Below are the code and all the weights of a small trained network. Each question names an input and a class and asks about switching units off, where a switched-off unit gives its printed mean instead of its output.

import numpy as np


def w(rows, s, z=0):
    codes = np.array(rows[::2]) - 128.0
    scale = np.full(codes.shape[1], s)
    scale[-1] = z or s
    return codes * scale


def f(y):
    return y / 2 * (1 + np.tanh(0.7978845608 * (y + 0.044715 * y**3)))


def log_softmax(a):
    a = a - a.max(-1, keepdims=True)
    return a - np.log(np.exp(a).sum(-1, keepdims=True))


def net(x, mask):
    res = np.array(x, float).reshape(1, 3) / 4 @ E
    y = f(res @ A[0][:, :-1].T + A[0][:, -1])
    res = res + np.where(mask, y, B[0][:, -1]) @ B[0][:, :-1]
    return log_softmax(res[-1] @ U[:, :-1].T + U[:, -1])


A, B = {}, {}
E = w([
[234,50,118,56,200],'x0',
[128,94,255,223,153],'x1',
[10,64,141,68,146],'x2',
],0.0095)
A[0] = w([
[117,93,47,126,73,144],'neuron 1',
[60,112,157,84,145,93],'neuron 2',
[114,119,210,189,141,127],'neuron 3',
[126,105,209,180,136,134],'neuron 4',
[126,142,75,101,105,154],'neuron 5',
[117,156,46,92,74,159],'neuron 6',
[100,159,109,176,105,47],'neuron 7',
[106,166,90,126,92,58],'neuron 8',
[18,92,183,82,147,121],'neuron 9',
[199,165,104,190,69,86],'neuron 10',
[94,181,145,135,3,58],'neuron 11',
[144,130,193,187,145,140],'neuron 12',
[171,80,142,85,221,37],'neuron 13',
[87,195,127,144,64,73],'neuron 14',
[153,123,111,194,148,138],'neuron 15',
[57,67,147,80,99,101],'neuron 16',
[64,174,158,112,76,83],'neuron 17',
[165,157,136,133,90,40],'neuron 18',
[170,126,81,148,52,144],'neuron 19',
[59,192,147,171,130,73],'neuron 20',
[67,125,139,101,184,111],'neuron 21',
[118,157,78,104,130,156],'neuron 22',
[111,84,175,185,132,129],'neuron 23',
[169,187,186,128,137,157],'neuron 24',
[124,166,53,108,135,188],'neuron 25',
[135,132,46,122,86,128],'neuron 26',
[204,223,138,160,118,113],'neuron 27',
[63,157,184,168,65,69],'neuron 28',
[144,113,135,91,222,4],'neuron 29',
[107,116,167,160,175,134],'neuron 30',
[141,52,147,189,142,159],'neuron 31',
],0.012,0.0027)
B[0] = w([
[81,157,174,61,131,181],'neuron 1',
[121,41,20,227,116,197],'neuron 2',
[80,188,198,70,95,244],'neuron 3',
[74,168,156,59,81,240],'neuron 4',
[89,142,185,59,100,180],'neuron 5',
[73,197,173,74,83,218],'neuron 6',
[179,156,104,127,156,173],'neuron 7',
[169,141,180,78,98,164],'neuron 8',
[96,49,72,177,103,254],'neuron 9',
[118,42,30,201,71,223],'neuron 10',
[200,158,114,127,207,220],'neuron 11',
[70,146,170,81,93,228],'neuron 12',
[242,189,146,101,228,250],'neuron 13',
[195,168,130,157,200,208],'neuron 14',
[84,90,89,134,98,171],'neuron 15',
[146,53,26,206,45,215],'neuron 16',
[231,128,126,144,204,198],'neuron 17',
[144,100,93,171,122,151],'neuron 18',
[75,80,146,155,124,180],'neuron 19',
[201,195,152,144,198,214],'neuron 20',
[103,64,73,196,108,184],'neuron 21',
[58,126,167,96,117,175],'neuron 22',
[94,138,177,90,93,215],'neuron 23',
[81,92,62,120,73,185],'neuron 24',
[64,166,137,66,95,199],'neuron 25',
[65,168,123,133,144,190],'neuron 26',
[104,3,20,209,77,235],'neuron 27',
[146,208,111,148,210,233],'neuron 28',
[217,132,87,136,194,198],'neuron 29',
[83,161,144,89,84,190],'neuron 30',
[105,171,219,58,127,212],'neuron 31',
],0.0066,0.0091)
U = w([
[38,177,184,49,109,249],'0',
[107,56,90,200,104,100],'1',
[250,178,150,112,224,19],'2',
],0.013,0.0018)

Each question gives the input, the list of numbers given to net, and the class t.
The units are the neurons (one row each of A and B). Each row of codes is followed by its name. A weight is (code - 128) times the scale printed after its matrix; where a second scale follows, it is the last column's (A, B and U).
mask holds one flag per neuron, in row order. A switched-off neuron (its flag False) gives its mean, the last column of its row in B, instead of its output. The means were averaged over made-up inputs and are rounded, as every weight is.
A unit's drop is (log p(t) with every unit on - log p(t) with that unit switched off) / (log p(t) with every unit on - log p(t) with every unit switched off).
The circuit of an input: a set's keep is (log p(t) with only the set's units on - log p(t) with every unit switched off) / (log p(t) with every unit on - log p(t) with every unit switched off). Starting from the 12 units with the biggest drops (on a tie, the unit counted first), units are removed one at a time, each time the one whose removal leaves the highest keep (on an exact tie, the one counted first), for as long as the keep stays at least 0.8.
circuit, biggest first: the units of the circuit, biggest drop first
top k neurons: the k neurons with the biggest drops, biggest first
drop when u is switched off: that unit's drop, to one decimal
input [-4,-5,-6], class 1: circuit, biggest first : [neuron 27]
input [-7,-2,-6], class 2: top 4 neurons : [neuron 11; neuron 14; neuron 20; neuron 9]
input [-6,2,6], class 1: top 2 neurons : [neuron 9; neuron 16]
input [3,-7,8], class 1: top 3 neurons : [neuron 16; neuron 2; neuron 9]
input [8,-7,5], class 2: top 4 neurons : [neuron 13; neuron 29; neuron 4; neuron 3]
input [-1,6,7], class 1: top 3 neurons : [neuron 9; neuron 2; neuron 16]
input [-8,3,7], class 2: top 3 neurons : [neuron 20; neuron 28; neuron 17]
input [2,6,-8], class 1: top 2 neurons : [neuron 27; neuron 10]
input [8,-8,1], class 0: top 2 neurons : [neuron 25; neuron 6]
input [6,-6,-6], class 0: drop when neuron 9 is switched off : 0.1
input [5,6,-6], class 0: drop when neuron 3 is switched off : 0.1
input [6,6,3], class 0: drop when neuron 28 is switched off : 0.2
input [1,-3,4], class 1: drop when neuron 3 is switched off : 0.2
input [-5,1,-4], class 2: top neuron : [neuron 11]
